Here is a tiny trained network, its code and every weight. The questions are about switching its units off for an input and a class, where a switched-off unit gives its printed mean instead of its output.

import numpy as np


def w(rows, s, z=0):
    codes = np.array(rows[::2]) - 128.0
    scale = np.full(codes.shape[1], s)
    scale[-1] = z or s
    return codes * scale


def norm(h):
    return h / np.sqrt((h * h).mean(-1, keepdims=True) + 1e-5)


def f(y):
    return np.maximum(y, 0)


def log_softmax(a):
    a = a - a.max(-1, keepdims=True)
    return a - np.log(np.exp(a).sum(-1, keepdims=True))


def net(x, mask):
    res = np.array(x, float).reshape(1, 8) / 4 @ E
    u = 0
    for l in range(3):
        y = f(norm(res) @ A[l][:, :-1].T + A[l][:, -1])
        res = res + np.where(mask[u : u + 9], y, B[l][:, -1]) @ B[l][:, :-1]
        u += 9
    return log_softmax(norm(res)[-1] @ U[:, :-1].T + U[:, -1])


A, B = {}, {}
E = w([
[85,44,59,171,139,112,136,185,160],'x0',
[132,129,135,129,132,123,122,135,135],'x1',
[83,146,168,123,27,114,144,121,238],'x2',
[127,128,126,129,127,129,130,126,123],'x3',
[129,126,129,130,128,129,126,127,129],'x4',
[123,128,120,122,123,129,136,126,123],'x5',
[254,66,94,109,103,67,194,66,159],'x6',
[174,182,45,123,72,152,60,175,136],'x7',
],0.0086)
A[0] = w([
[185,183,206,93,103,110,144,130,71,19],'0.n1',
[81,99,223,129,219,110,254,82,126,49],'0.n2',
[118,89,78,215,132,48,164,224,137,1],'0.n3',
[111,108,190,128,188,159,190,111,160,35],'0.n4',
[70,51,80,128,170,85,151,169,150,43],'0.n5',
[73,92,128,143,106,140,120,204,105,93],'0.n6',
[162,147,173,128,143,172,163,164,180,98],'0.n7',
[233,66,99,93,118,7,181,65,138,30],'0.n8',
[150,157,62,122,134,195,89,116,150,74],'0.n9',
],0.0055,0.0061)
B[0] = w([
[111,132,75,99,164,181,111,16,154,151],'0.n1',
[149,84,172,128,2,102,5,176,53,226],'0.n2',
[98,78,65,91,123,182,123,44,158,158],'0.n3',
[141,89,141,124,33,125,70,132,91,150],'0.n4',
[114,76,102,83,126,184,106,65,149,174],'0.n5',
[143,153,133,108,150,179,111,53,150,185],'0.n6',
[98,138,82,149,141,104,154,97,108,141],'0.n7',
[152,149,175,151,148,220,201,229,152,253],'0.n8',
[117,71,161,125,79,101,98,144,91,167],'0.n9',
],0.0069,0.0039)
A[1] = w([
[118,130,140,136,82,129,129,163,180,113],'1.n1',
[70,53,204,153,182,40,215,88,91,44],'1.n2',
[122,144,147,131,84,94,168,99,202,3],'1.n3',
[96,136,132,127,104,103,135,99,168,24],'1.n4',
[183,94,111,126,144,96,158,113,164,95],'1.n5',
[165,186,25,136,82,120,84,163,121,28],'1.n6',
[197,84,87,136,255,125,152,138,21,35],'1.n7',
[183,164,71,116,97,97,101,148,139,59],'1.n8',
[156,209,186,108,149,76,134,63,89,44],'1.n9',
],0.0083,0.0048)
B[1] = w([
[152,129,122,134,203,66,103,113,82,200],'1.n1',
[171,79,123,93,20,156,44,166,117,187],'1.n2',
[87,196,89,140,144,52,133,137,118,177],'1.n3',
[126,162,97,136,145,89,120,139,100,142],'1.n4',
[103,167,155,180,144,177,150,169,108,189],'1.n5',
[141,38,215,105,62,129,84,110,85,212],'1.n6',
[96,212,87,126,146,2,118,105,122,255],'1.n7',
[118,69,212,127,81,131,118,157,104,181],'1.n8',
[126,68,57,92,157,178,94,99,193,180],'1.n9',
],0.0084,0.0054)
A[2] = w([
[220,122,121,146,144,117,222,119,147,57],'2.n1',
[169,193,174,46,125,203,142,28,148,77],'2.n2',
[68,14,20,155,141,122,168,166,189,96],'2.n3',
[75,157,163,122,68,66,149,122,228,131],'2.n4',
[16,174,166,161,182,207,90,172,94,54],'2.n5',
[95,163,138,154,102,63,143,126,202,2],'2.n6',
[254,97,113,125,108,115,197,119,150,66],'2.n7',
[51,181,174,129,168,213,104,157,90,79],'2.n8',
[93,174,106,128,99,127,168,111,118,107],'2.n9',
],0.0078,0.004)
B[2] = w([
[47,173,151,140,101,141,215,199,199,192],'2.n1',
[110,55,38,194,203,234,93,74,166,196],'2.n2',
[159,153,119,111,199,221,88,29,153,217],'2.n3',
[147,160,61,105,205,49,77,109,18,225],'2.n4',
[175,135,156,151,97,118,254,178,179,254],'2.n5',
[124,188,112,99,154,65,118,102,77,162],'2.n6',
[50,143,204,147,111,152,196,199,164,222],'2.n7',
[165,102,125,121,110,106,207,125,184,232],'2.n8',
[135,124,131,161,149,130,120,168,76,141],'2.n9',
],0.0083,0.0054)
U = w([
[117,146,170,152,118,134,250,202,173,95],'0',
[145,55,181,112,48,126,68,149,83,139],'1',
[122,191,87,123,186,30,121,115,87,1],'2',
[131,91,90,133,189,214,118,60,166,246],'3',
],0.014,0.0002)

Each question gives the input, the list of numbers given to net, and the class t.
The units are the neurons (one row each of A and B). Each row of codes is followed by its name. A weight is (code - 128) times the scale printed after its matrix; where a second scale follows, it is the last column's (A, B and U).
mask holds one flag per neuron, layer by layer. A switched-off neuron (its flag False) gives its mean, the last column of its row in B, instead of its output. The means were averaged over made-up inputs and are rounded, as every weight is.
A unit's drop is (log p(t) with every unit on - log p(t) with that unit switched off) / (log p(t) with every unit on - log p(t) with every unit switched off).
The circuit of an input: a set's keep is (log p(t) with only the set's units on - log p(t) with every unit switched off) / (log p(t) with every unit on - log p(t) with every unit switched off). Starting from the 12 units with the biggest drops (on a tie, the unit counted first), units are removed one at a time, each time the one whose removal leaves the highest keep (on an exact tie, the one counted first), for as long as the keep stays at least 0.8.
units of the circuit, in order: the units of the circuit, biggest drop first
most important unit: the unit with the biggest drop
k most important neurons: the k neurons with the biggest drops, biggest first
top k neurons in layer l: the k neurons of layer l with the biggest drops, biggest first
input [-7,7,-1,7,-5,7,-7,4], class 0: most important unit => 2.n5
input [-8,-4,3,6,-7,-6,6,5], class 3: 2 most important neurons => 2.n2, 0.n1
input [8,-5,7,4,-1,7,2,7], class 3: 3 most important neurons => 2.n3, 1.n7, 0.n2
input [-2,7,-7,7,-6,-7,8,6], class 0: units of the circuit, in order => 0.n8, 2.n7
input [-7,-3,2,-1,3,7,-5,-4], class 3: 2 most important neurons => 2.n2, 1.n9
input [-4,0,-3,-2,0,-1,-3,-2], class 3: 3 most important neurons => 1.n9, 0.n8, 2.n2
input [-6,8,4,3,0,3,0,0], class 3: 3 most important neurons => 2.n2, 1.n9, 1.n7
input [4,3,-4,6,-2,8,3,-4], class 1: 4 most important neurons => 1.n2, 0.n2, 2.n4, 1.n3
input [-6,3,-3,7,6,-1,7,-7], class 0: 3 most important neurons => 0.n8, 2.n7, 1.n6
input [-1,-4,-7,8,-5,-5,-8,-7], class 0: 2 most important neurons => 2.n5, 2.n8
input [5,-3,0,8,-6,-4,7,6], class 0: 3 most important neurons => 0.n8, 0.n2, 2.n7
input [6,6,-6,-3,-8,-1,7,0], class 0: 2 most important neurons => 0.n8, 2.n1
input [-4,-7,-6,-8,2,-2,-5,7], class 1: 3 most important neurons => 1.n6, 0.n8, 2.n4
input [-3,-4,6,0,-1,6,5,5], class 2: top 2 neurons in layer 1 => 1.n3, 1.n2
input [2,0,-1,0,0,-6,-3,4], class 1: units of the circuit, in order => 1.n6
input [-8,-7,0,-3,-2,3,1,-8], class 1: 2 most important neurons => 0.n2, 1.n2
input [0,8,-6,0,8,4,-1,7], class 1: top 2 neurons in layer 1 => 1.n6, 1.n8
input [1,3,-7,2,-4,4,8,-6], class 0: top 3 neurons in layer 2 => 2.n7, 2.n1, 2.n4
input [5,-8,5,-6,-3,-1,1,-5], class 1: top 2 neurons in layer 1 => 1.n2, 1.n7
input [-3,7,3,-8,6,-4,0,2], class 2: most important unit => 1.n3
input [-8,-3,-6,-5,-8,4,-7,-1], class 3: top 2 neurons in layer 1 => 1.n9, 1.n5
input [-2,6,7,8,-4,-2,-6,-6], class 2: top 2 neurons in layer 2 => 2.n4, 2.n7
input [3,8,8,5,-5,-8,0,-7], class 2: top 2 neurons in layer 1 => 1.n3, 1.n6
input [-5,6,5,1,-4,-8,-2,-6], class 1: top 2 neurons in layer 1 => 1.n7, 1.n2
